Here is a tiny trained network, its code and every weight. The questions are about switching its units off for an input and a class, where a switched-off unit gives its printed mean instead of its output.

import numpy as np


def w(rows, s, z=0):
    codes = np.array(rows[::2]) - 128.0
    scale = np.full(codes.shape[1], s)
    scale[-1] = z or s
    return codes * scale


def f(y):
    return np.maximum(y, 0)


def log_softmax(a):
    a = a - a.max(-1, keepdims=True)
    return a - np.log(np.exp(a).sum(-1, keepdims=True))


def net(x, mask):
    res = np.array(x, float).reshape(1, 7) / 4 @ E
    y = f(res @ A[0][:, :-1].T + A[0][:, -1])
    res = res + np.where(mask, y, B[0][:, -1]) @ B[0][:, :-1]
    return log_softmax(res[-1] @ U[:, :-1].T + U[:, -1])


A, B = {}, {}
E = w([
[130,126,131,128],'x0',
[39,166,191,179],'x1',
[124,133,122,127],'x2',
[161,85,174,133],'x3',
[158,211,172,79],'x4',
[93,70,139,1],'x5',
[127,132,123,127],'x6',
],0.0086)
A[0] = w([
[114,102,141,101,34],'N1',
[54,116,212,128,101],'N2',
[67,39,119,148,122],'N3',
[140,135,107,101,47],'N4',
[113,94,38,204,155],'N5',
[73,98,117,56,2],'N6',
[212,145,214,145,172],'N7',
[144,168,159,107,86],'N8',
[148,128,129,159,157],'N9',
[179,146,82,130,59],'N10',
[149,148,110,189,66],'N11',
[231,88,92,85,42],'N12',
[158,210,177,75,67],'N13',
[187,128,51,106,30],'N14',
[55,145,152,133,4],'N15',
[69,155,169,146,52],'N16',
[106,240,138,10,115],'N17',
[109,132,168,149,68],'N18',
[202,191,130,61,158],'N19',
[88,117,104,80,51],'N20',
[168,128,92,114,31],'N21',
[185,125,88,92,166],'N22',
[108,88,148,106,139],'N23',
[152,98,67,115,132],'N24',
[138,74,157,115,172],'N25',
[85,116,196,137,27],'N26',
[86,91,109,156,159],'N27',
[145,104,191,139,101],'N28',
[67,150,173,158,31],'N29',
[120,166,88,139,111],'N30',
[215,107,78,92,53],'N31',
[128,181,84,196,147],'N32',
[39,156,91,151,106],'N33',
[87,177,63,111,197],'N34',
[177,149,125,187,25],'N35',
[71,108,168,63,21],'N36',
[136,170,90,157,50],'N37',
[90,50,28,122,192],'N38',
[149,61,175,148,180],'N39',
[179,131,163,207,25],'N40',
],0.013,0.0067)
B[0] = w([
[100,78,30,84,139],'N1',
[156,125,146,212,195],'N2',
[145,180,80,150,193],'N3',
[143,94,78,175,136],'N4',
[142,192,141,125,226],'N5',
[116,76,34,48,169],'N6',
[147,171,134,90,225],'N7',
[125,141,36,177,161],'N8',
[97,153,123,68,173],'N9',
[94,71,100,156,160],'N10',
[129,102,85,77,173],'N11',
[102,114,134,181,205],'N12',
[157,120,33,167,202],'N13',
[119,87,144,206,175],'N14',
[107,70,149,210,150],'N15',
[137,120,120,194,172],'N16',
[146,159,104,126,255],'N17',
[99,103,120,148,148],'N18',
[134,171,143,161,241],'N19',
[146,120,71,106,156],'N20',
[119,85,123,217,144],'N21',
[96,132,173,156,216],'N22',
[135,146,96,105,170],'N23',
[113,145,153,181,190],'N24',
[140,164,116,105,185],'N25',
[126,85,114,168,151],'N26',
[153,167,98,141,180],'N27',
[155,120,159,134,152],'N28',
[112,85,111,204,171],'N29',
[144,95,121,81,164],'N30',
[88,84,136,209,196],'N31',
[142,96,119,61,233],'N32',
[170,116,139,152,188],'N33',
[191,138,254,91,218],'N34',
[92,95,36,76,165],'N35',
[118,81,82,95,169],'N36',
[102,62,85,92,157],'N37',
[156,177,129,131,243],'N38',
[183,191,159,90,190],'N39',
[100,71,66,38,173],'N40',
],0.0081,0.0083)
U = w([
[102,50,120,214,65],'0',
[104,53,70,79,67],'1',
[130,153,146,131,217],'2',
[112,169,140,135,194],'3',
[145,205,107,151,11],'4',
[131,145,148,128,190],'5',
[193,112,170,120,162],'6',
[9,136,245,84,59],'7',
],0.015,0.012)

Each question gives the input, the list of numbers given to net, and the class t.
The units are the neurons (one row each of A and B). Each row of codes is followed by its name. A weight is (code - 128) times the scale printed after its matrix; where a second scale follows, it is the last column's (A, B and U).
mask holds one flag per neuron, in row order. A switched-off neuron (its flag False) gives its mean, the last column of its row in B, instead of its output. The means were averaged over made-up inputs and are rounded, as every weight is.
A unit's drop is (log p(t) with every unit on - log p(t) with that unit switched off) / (log p(t) with every unit on - log p(t) with every unit switched off).
The circuit of an input: a set's keep is (log p(t) with only the set's units on - log p(t) with every unit switched off) / (log p(t) with every unit on - log p(t) with every unit switched off). Starting from the 12 units with the biggest drops (on a tie, the unit counted first), units are removed one at a time, each time the one whose removal leaves the highest keep (on an exact tie, the one counted first), for as long as the keep stays at least 0.8.
units of the circuit, in order: the units of the circuit, biggest drop first
unit that matters most: the unit with the biggest drop
top k neurons: the k neurons with the biggest drops, biggest first
drop of u: that unit's drop, to one decimal
input [-3,3,-3,-4,-5,1,-2], class 4: unit that matters most => N3
input [4,2,-4,-3,8,0,-4], class 4: units of the circuit, in order => N13, N17
input [-2,5,-3,5,4,8,5], class 1: units of the circuit, in order => N36, N6
input [-5,-8,2,3,-5,8,-8], class 0: units of the circuit, in order => N31, N12
input [6,-7,1,1,-3,-8,-3], class 1: units of the circuit, in order => N40, N35
input [7,4,-1,3,3,7,1], class 1: units of the circuit, in order => N36, N6
input [-5,-7,-4,2,-1,-8,-6], class 1: top 2 neurons => N40, N35
input [0,5,-7,2,7,7,-1], class 1: units of the circuit, in order => N36, N6
input [0,3,-3,-5,8,3,6], class 4: units of the circuit, in order => N17, N13
input [5,4,-6,-6,-8,-6,0], class 4: top 2 neurons => N5, N27
input [-5,4,-5,-4,7,8,7], class 1: top 2 neurons => N6, N36
input [2,8,-6,-6,-5,6,-6], class 0: top 2 neurons => N15, N2
input [-4,-7,1,1,-6,1,-2], class 0: top 4 neurons => N31, N14, N12, N7
input [-1,7,3,5,8,-8,-7], class 1: unit that matters most => N40
input [-8,8,5,-5,-5,6,5], class 0: top 3 neurons => N15, N2, N29
input [7,8,7,-6,-2,8,-3], class 0: top 2 neurons => N2, N15
input [5,-8,-6,0,7,5,8], class 0: drop of N39 => 0.0
input [3,-5,-3,0,1,-3,5], class 0: drop of N10 => 0.2
input [0,3,-1,-8,0,-4,-5], class 6: drop of N32 => 0.1
input [3,5,8,3,0,8,3], class 1: units of the circuit, in order => N6
